Here is a tiny trained network, its code and every weight. The questions are about switching its units off for an input and a class, where a switched-off unit gives its printed mean instead of its output.

import numpy as np


def w(rows, s, z=0):
    codes = np.array(rows[::2]) - 128.0
    scale = np.full(codes.shape[1], s)
    scale[-1] = z or s
    return codes * scale


def norm(h):
    return h / np.sqrt((h * h).mean(-1, keepdims=True) + 1e-5)


def f(y):
    return np.maximum(y, 0)


def log_softmax(a):
    a = a - a.max(-1, keepdims=True)
    return a - np.log(np.exp(a).sum(-1, keepdims=True))


def net(x, mask):
    res = np.array(x, float).reshape(1, 7) / 4 @ E
    u = 0
    for l in range(3):
        y = f(norm(res) @ A[l][:, :-1].T + A[l][:, -1])
        res = res + np.where(mask[u : u + 12], y, B[l][:, -1]) @ B[l][:, :-1]
        u += 12
    return log_softmax(norm(res)[-1] @ U[:, :-1].T + U[:, -1])


A, B = {}, {}
E = w([
[129,128,129,127,129],'x0',
[106,190,168,38,137],'x1',
[51,246,96,210,184],'x2',
[165,188,4,92,42],'x3',
[133,134,129,127,130],'x4',
[253,176,136,145,187],'x5',
[133,164,194,166,50],'x6',
],0.0031)
A[0] = w([
[132,91,88,179,139,81],'0.n0',
[122,144,66,116,79,44],'0.n1',
[91,100,149,140,148,114],'0.n2',
[173,127,146,118,138,70],'0.n3',
[137,142,176,154,86,3],'0.n4',
[146,150,173,178,79,172],'0.n5',
[137,188,154,158,53,95],'0.n6',
[154,61,92,254,85,40],'0.n7',
[115,187,172,60,117,30],'0.n8',
[198,149,130,125,135,27],'0.n9',
[122,120,62,93,204,16],'0.n10',
[150,144,126,139,140,75],'0.n11',
],0.0099,0.0033)
B[0] = w([
[96,152,140,68,151,187],'0.n0',
[192,180,124,122,52,203],'0.n1',
[153,137,152,156,96,199],'0.n2',
[137,144,98,155,133,170],'0.n3',
[81,12,85,115,179,156],'0.n4',
[126,77,55,117,183,250],'0.n5',
[119,85,40,111,139,230],'0.n6',
[106,189,171,1,165,255],'0.n7',
[125,149,151,28,201,213],'0.n8',
[190,165,95,157,172,180],'0.n9',
[120,55,44,105,125,195],'0.n10',
[153,137,136,153,123,148],'0.n11',
],0.0072,0.0032)
A[1] = w([
[83,91,123,90,74,143],'1.n0',
[115,108,206,198,203,74],'1.n1',
[97,86,64,145,160,75],'1.n2',
[134,50,106,124,128,63],'1.n3',
[26,132,140,114,3,138],'1.n4',
[101,109,66,137,209,137],'1.n5',
[112,152,112,170,128,56],'1.n6',
[83,85,114,164,86,136],'1.n7',
[128,186,102,152,105,67],'1.n8',
[110,171,142,73,141,4],'1.n9',
[196,152,148,145,154,72],'1.n10',
[79,131,159,75,78,165],'1.n11',
],0.0067,0.0029)
B[1] = w([
[216,147,40,168,196,199],'1.n0',
[135,166,190,134,3,183],'1.n1',
[97,83,111,129,94,175],'1.n2',
[141,82,101,104,96,163],'1.n3',
[207,155,113,207,252,190],'1.n4',
[49,87,112,123,61,254],'1.n5',
[101,150,118,157,117,131],'1.n6',
[157,148,126,116,191,146],'1.n7',
[138,106,193,106,84,143],'1.n8',
[144,111,151,92,155,162],'1.n9',
[40,99,90,195,215,154],'1.n10',
[233,145,88,171,240,209],'1.n11',
],0.0043,0.004)
A[2] = w([
[96,88,103,128,128,112],'2.n0',
[133,139,197,147,104,120],'2.n1',
[36,214,61,149,93,160],'2.n2',
[93,59,185,142,155,83],'2.n3',
[113,86,205,166,83,102],'2.n4',
[255,34,138,85,111,83],'2.n5',
[96,43,209,136,208,170],'2.n6',
[104,121,137,117,128,109],'2.n7',
[127,100,96,116,63,130],'2.n8',
[177,98,129,159,193,117],'2.n9',
[137,146,110,100,133,253],'2.n10',
[139,135,170,164,130,78],'2.n11',
],0.008,0.0028)
B[2] = w([
[175,94,102,144,91,164],'2.n0',
[158,115,110,111,81,148],'2.n1',
[115,90,254,138,112,208],'2.n2',
[174,157,52,108,107,174],'2.n3',
[160,201,134,139,94,155],'2.n4',
[22,132,219,175,113,253],'2.n5',
[178,177,53,83,84,247],'2.n6',
[156,121,143,109,119,139],'2.n7',
[116,159,138,142,81,160],'2.n8',
[103,131,107,188,127,201],'2.n9',
[112,92,204,164,115,247],'2.n10',
[148,121,88,124,106,139],'2.n11',
],0.0063,0.005)
U = w([
[139,144,160,10,192,149],'0',
[198,196,120,132,6,97],'1',
[91,32,62,114,99,103],'2',
[105,104,215,180,114,252],'3',
[172,137,90,212,224,25],'4',
],0.012,0.0035)

Each question gives the input, the list of numbers given to net, and the class t.
The units are the neurons (one row each of A and B). Each row of codes is followed by its name. A weight is (code - 128) times the scale printed after its matrix; where a second scale follows, it is the last column's (A, B and U).
mask holds one flag per neuron, layer by layer. A switched-off neuron (its flag False) gives its mean, the last column of its row in B, instead of its output. The means were averaged over made-up inputs and are rounded, as every weight is.
A unit's drop is (log p(t) with every unit on - log p(t) with that unit switched off) / (log p(t) with every unit on - log p(t) with every unit switched off).
The circuit of an input: a set's keep is (log p(t) with only the set's units on - log p(t) with every unit switched off) / (log p(t) with every unit on - log p(t) with every unit switched off). Starting from the 12 units with the biggest drops (on a tie, the unit counted first), units are removed one at a time, each time the one whose removal leaves the highest keep (on an exact tie, the one counted first), for as long as the keep stays at least 0.8.
circuit, biggest first: the units of the circuit, biggest drop first
unit that matters most: the unit with the biggest drop
top k neurons: the k neurons with the biggest drops, biggest first
top k neurons in layer l: the k neurons of layer l with the biggest drops, biggest first
input [4,-6,-7,-3,-5,-2,-5], class 3: top 2 neurons => [2.n5 0.n8]
input [6,-7,0,0,-8,-5,-1], class 0: circuit, biggest first => [0.n7]
input [8,3,7,6,2,7,4], class 3: top 4 neurons => [2.n2 2.n6 1.n11 1.n0]
input [-5,5,0,-6,0,6,1], class 1: top 3 neurons => [0.n7 2.n6 1.n1]
input [-4,6,8,5,7,-3,-1], class 3: top 2 neurons => [2.n2 0.n7]
input [6,5,4,6,8,8,2], class 4: top 4 neurons => [0.n9 0.n7 2.n6 1.n10]
input [0,-6,3,1,-3,-7,-3], class 4: top 2 neurons => [1.n4 1.n11]
input [3,-1,0,-7,2,4,-7], class 1: top 2 neurons in layer 0 => [0.n5 0.n6]
input [-3,-1,-7,-5,-8,-8,-3], class 4: top 2 neurons => [1.n4 1.n0]
input [-1,0,6,-7,-6,-4,7], class 1: circuit, biggest first => [2.n6 2.n5]
input [3,2,4,-1,1,6,-6], class 2: top 2 neurons => [0.n10 1.n5]
input [1,-5,3,0,5,2,7], class 2: top 4 neurons in layer 0 => [0.n5 0.n6 0.n4 0.n8]
input [-3,6,1,-8,6,-8,-5], class 1: top 2 neurons => [2.n6 0.n7]
input [-6,-4,-8,6,6,3,-6], class 3: top 2 neurons => [2.n5 2.n6]
input [7,2,-4,0,-1,5,4], class 4: circuit, biggest first => [0.n9 1.n10]
input [-4,3,4,-6,-8,-6,5], class 1: circuit, biggest first => [2.n6 2.n3]
input [3,-1,-2,1,4,-7,-5], class 4: top 2 neurons => [1.n4 0.n5]
input [-1,-1,-1,-6,5,-6,3], class 1: circuit, biggest first => [2.n6]
input [3,7,8,-6,-8,-1,-7], class 3: top 4 neurons => [2.n2 0.n7 1.n1 1.n5]
input [7,3,3,-1,8,6,-6], class 2: unit that matters most => 0.n10
input [3,-4,8,-1,-1,5,6], class 3: circuit, biggest first => [2.n2 1.n11]
input [-1,4,6,0,3,7,7], class 2: top 3 neurons => [0.n6 0.n5 1.n5]
input [-6,4,-8,4,-2,0,5], class 3: top 2 neurons in layer 2 => [2.n5 2.n6]
input [6,-6,6,-2,-8,-6,8], class 2: top 2 neurons in layer 0 => [0.n5 0.n6]
input [-3,3,-4,0,-8,7,-5], class 4: top 2 neurons in layer 1 => [1.n10 1.n1]
